Here is a tiny trained network, its code and every weight. The questions are about switching its units off for an input and a target symbol, where a switched-off unit gives its printed mean instead of its output.

import numpy as np


def w(rows, s, z=0):
    codes = np.array(rows[::2]) - 128.0
    scale = np.full(codes.shape[1], s)
    scale[-1] = z or s
    return codes * scale


def norm(h):
    return h / np.sqrt((h * h).mean(-1, keepdims=True) + 1e-5)


def f(y):
    return np.maximum(y, 0)


def softmax(a):
    e = np.exp(a - a.max(-1, keepdims=True))
    return e / e.sum(-1, keepdims=True)


def log_softmax(a):
    a = a - a.max(-1, keepdims=True)
    return a - np.log(np.exp(a).sum(-1, keepdims=True))


def net(x, mask):
    ids = ['ΓΘΞδμσ'.index(c) for c in x.split()]
    T = len(ids)
    res = E[ids] + P[:T]
    u = 0
    for l in range(2):
        r = norm(res)
        for j in range(3):
            rows = slice(2 * j, 2 * j + 2)
            q, k, v = (r @ M[l][rows].T for M in (Q, K, V))
            z = softmax(np.where(np.tri(T) > 0, q @ k.T / 2**0.5, -1e9)) @ v
            o = O[l][rows]
            res = res + np.where(mask[u + j], z, o[:, -1]) @ o[:, :-1]
        u += 3
        y = f(norm(res) @ A[l][:, :-1].T + A[l][:, -1])
        res = res + np.where(mask[u : u + 8], y, B[l][:, -1]) @ B[l][:, :-1]
        u += 8
    return log_softmax(norm(res)[-1] @ U[:, :-1].T + U[:, -1])


Q, K, V, O, A, B = {}, {}, {}, {}, {}, {}
E = w([
[137,140,45,129,130,143,202,139],'Γ',
[175,42,198,197,150,8,64,153],'Θ',
[158,70,149,71,131,188,175,21],'Ξ',
[190,145,151,101,194,118,105,170],'δ',
[228,121,90,130,108,104,162,162],'μ',
[133,173,76,170,115,139,40,76],'σ',
],0.017)
P = w([
[190,190,213,243,147,194,144,108],'0',
[157,197,169,46,188,47,70,184],'1',
[11,66,122,112,116,88,155,144],'2',
[99,120,142,120,109,131,174,112],'3',
[254,127,14,93,197,79,160,145],'4',
[135,62,203,118,200,132,35,155],'5',
[139,108,96,33,121,81,120,167],'6',
[91,119,130,84,124,94,126,91],'7',
[171,155,121,118,126,75,87,118],'8',
],0.0099)
Q[0] = w([
[94,163,107,170,100,229,162,88],'0.h1',
[34,131,100,130,81,127,139,131],'0.h1',
[176,55,156,153,195,159,54,144],'0.h2',
[7,90,35,116,84,255,110,65],'0.h2',
[83,82,136,97,145,85,101,177],'0.h3',
[28,127,74,169,139,240,141,102],'0.h3',
],0.0089)
K[0] = w([
[18,92,99,106,134,13,99,178],'0.h1',
[172,131,133,47,120,136,144,119],'0.h1',
[211,110,59,196,229,101,173,104],'0.h2',
[119,53,51,19,132,76,66,173],'0.h2',
[168,196,134,177,191,188,61,164],'0.h3',
[104,49,66,2,163,22,95,136],'0.h3',
],0.0082)
V[0] = w([
[189,143,162,104,141,192,182,156],'0.h1',
[192,93,152,178,10,75,132,50],'0.h1',
[112,246,59,124,189,157,37,117],'0.h2',
[142,182,86,34,131,205,231,104],'0.h2',
[98,142,81,176,70,211,207,129],'0.h3',
[73,167,71,229,105,79,107,255],'0.h3',
],0.0087)
O[0] = w([
[156,116,121,216,163,152,151,122,188],'0.h1',
[84,67,72,136,91,147,53,113,233],'0.h1',
[131,248,140,124,33,93,155,141,131],'0.h2',
[63,184,107,202,139,176,191,161,2],'0.h2',
[74,185,157,146,90,147,105,206,73],'0.h3',
[151,81,191,75,90,100,188,175,89],'0.h3',
],0.013,0.0062)
A[0] = w([
[106,137,112,167,153,198,139,147,2],'0.n1',
[136,134,113,158,137,93,159,254,103],'0.n2',
[69,102,142,177,116,52,91,122,160],'0.n3',
[144,147,209,133,111,123,163,210,108],'0.n4',
[143,94,91,122,179,50,86,105,112],'0.n5',
[157,111,150,174,142,120,122,185,106],'0.n6',
[91,108,45,89,116,84,117,139,176],'0.n7',
[160,117,142,133,93,107,106,71,172],'0.n8',
],0.0097,0.0025)
B[0] = w([
[100,131,111,163,119,104,122,87,159],'0.n1',
[83,175,184,205,115,163,125,122,170],'0.n2',
[135,164,107,106,150,243,164,136,188],'0.n3',
[114,190,153,124,156,58,65,101,163],'0.n4',
[128,145,142,129,175,177,163,147,255],'0.n5',
[164,191,142,174,76,119,136,124,169],'0.n6',
[211,69,127,72,198,191,45,150,185],'0.n7',
[103,122,135,1,118,169,187,105,220],'0.n8',
],0.0096,0.0086)
Q[1] = w([
[118,95,62,79,142,113,146,94],'1.h1',
[142,120,164,149,151,111,73,78],'1.h1',
[125,175,82,213,133,140,137,112],'1.h2',
[43,205,24,40,137,81,105,121],'1.h2',
[64,70,175,99,70,187,71,121],'1.h3',
[197,194,255,176,157,87,104,141],'1.h3',
],0.0086)
K[1] = w([
[182,145,61,64,203,148,177,69],'1.h1',
[76,189,48,103,109,190,47,85],'1.h1',
[90,104,89,175,97,113,177,135],'1.h2',
[45,121,120,2,253,105,149,150],'1.h2',
[97,145,154,118,123,93,127,68],'1.h3',
[101,207,224,146,137,51,66,177],'1.h3',
],0.0067)
V[1] = w([
[151,95,94,92,16,228,79,142],'1.h1',
[154,97,138,63,199,115,108,122],'1.h1',
[40,92,174,81,148,95,197,159],'1.h2',
[117,159,116,107,197,169,183,79],'1.h2',
[187,133,128,234,109,69,138,74],'1.h3',
[105,50,36,147,79,109,254,145],'1.h3',
],0.0082)
O[1] = w([
[93,137,68,152,20,110,120,139,166],'1.h1',
[117,167,155,195,117,161,164,48,211],'1.h1',
[87,178,163,126,196,134,1,83,17],'1.h2',
[93,124,131,163,145,129,111,127,145],'1.h2',
[152,83,173,95,167,157,167,90,146],'1.h3',
[116,149,219,90,181,177,26,215,3],'1.h3',
],0.0097,0.0055)
A[1] = w([
[146,174,152,191,80,172,125,140,190],'1.n1',
[106,198,77,43,90,234,110,7,130],'1.n2',
[191,85,136,160,106,212,85,145,174],'1.n3',
[144,143,2,94,132,59,92,114,30],'1.n4',
[124,190,119,49,34,78,95,135,57],'1.n5',
[145,159,136,141,117,202,176,48,28],'1.n6',
[163,113,55,119,90,185,170,120,3],'1.n7',
[201,52,142,48,142,137,47,117,206],'1.n8',
],0.0087,0.0024)
B[1] = w([
[34,107,147,86,136,160,63,187,170],'1.n1',
[94,180,108,95,138,131,202,155,229],'1.n2',
[110,93,128,76,138,140,138,165,196],'1.n3',
[149,111,116,114,172,181,155,103,179],'1.n4',
[103,84,56,173,92,122,119,128,181],'1.n5',
[173,202,140,124,125,163,199,211,175],'1.n6',
[143,122,139,74,178,152,106,166,178],'1.n7',
[56,168,189,67,160,93,2,145,255],'1.n8',
],0.0099,0.0096)
U = w([
[56,169,211,152,126,117,114,174,144],'Γ',
[93,48,151,79,164,96,69,68,181],'Θ',
[76,92,48,224,166,157,100,16,102],'Ξ',
[195,130,172,149,134,137,211,50,103],'δ',
[103,3,141,118,95,190,177,212,2],'μ',
[103,96,65,125,34,80,158,110,150],'σ',
],0.0058,0.0027)

Each question gives the input, a string of symbols that net reads in full, and the target symbol t.
The units are the heads (2 rows each of Q, K, V and O) and the neurons (one row each of A and B). Each row of codes is followed by its name. A weight is (code - 128) times the scale printed after its matrix; where a second scale follows, it is the last column's (O, A, B and U).
mask holds one flag per unit, layer by layer, with each layer's heads first. A switched-off unit (its flag False) gives its mean, the last column of its rows in O or B, instead of its output. The means were averaged over made-up inputs and are rounded, as every weight is.
A unit's drop is (log p(t) with every unit on - log p(t) with that unit switched off) / (log p(t) with every unit on - log p(t) with every unit switched off).
The circuit of an input: a set's keep is (log p(t) with only the set's units on - log p(t) with every unit switched off) / (log p(t) with every unit on - log p(t) with every unit switched off). Starting from the 12 units with the biggest drops (on a tie, the unit counted first), units are removed one at a time, each time the one whose removal leaves the highest keep (on an exact tie, the one counted first), for as long as the keep stays at least 0.8.
circuit, biggest first: the units of the circuit, biggest drop first
top k neurons in layer l: the k neurons of layer l with the biggest drops, biggest first
which heads matter: for each layer, one digit per head in row order, 1 if its drop is at least 0.15 and else 0, layers parted by /
drop of u: that unit's drop, to one decimal
input Ξ Ξ Θ δ Ξ Γ, target Ξ: which heads matter => 011 / 000
input Ξ Γ Ξ, target Γ: circuit, biggest first => 0.h2; 1.h3
input Γ Θ δ Θ δ μ Γ σ Θ, target Γ: circuit, biggest first => 0.h3
input δ δ Ξ Θ δ Θ μ, target δ: which heads matter => 100 / 000
input σ δ Θ Θ Γ σ σ Ξ, target σ: circuit, biggest first => 0.h2; 1.h1
input δ Γ Γ Θ Θ Θ σ Θ Γ, target Θ: which heads matter => 101 / 000
input Γ δ σ μ, target Γ: which heads matter => 011 / 000
input Θ Θ δ Ξ δ Γ, target δ: circuit, biggest first => 0.h3; 0.h1; 1.h1
input Ξ Θ Θ Θ Ξ Γ δ μ, target Ξ: which heads matter => 001 / 000
input Ξ δ σ, target δ: which heads matter => 101 / 000
input σ δ δ Ξ Θ Θ Θ, target σ: circuit, biggest first => 0.h2; 1.n5
input Θ δ Γ Ξ, target Γ: circuit, biggest first => 0.h3; 0.h2; 1.h3
input μ σ δ δ μ, target μ: which heads matter => 111 / 000
input Ξ Γ Θ Ξ Γ σ, target Γ: circuit, biggest first => 0.h2
input μ Ξ δ, target μ: which heads matter => 001 / 010
input σ Γ σ Ξ, target σ: top 2 neurons in layer 1 => 1.n5; 1.n8
input Θ δ Γ, target δ: drop of 1.h1 => 0.1
input Θ μ Γ σ, target Γ: drop of 0.h2 => 0.9
input Γ Θ δ, target Γ: drop of 0.h3 => 0.4
input Θ δ Γ μ, target Θ: drop of 0.h2 => 0.3
input μ Γ δ σ, target δ: circuit, biggest first => 0.h1
input Θ δ Ξ, target δ: top 2 neurons in layer 1 => 1.n8; 1.n6
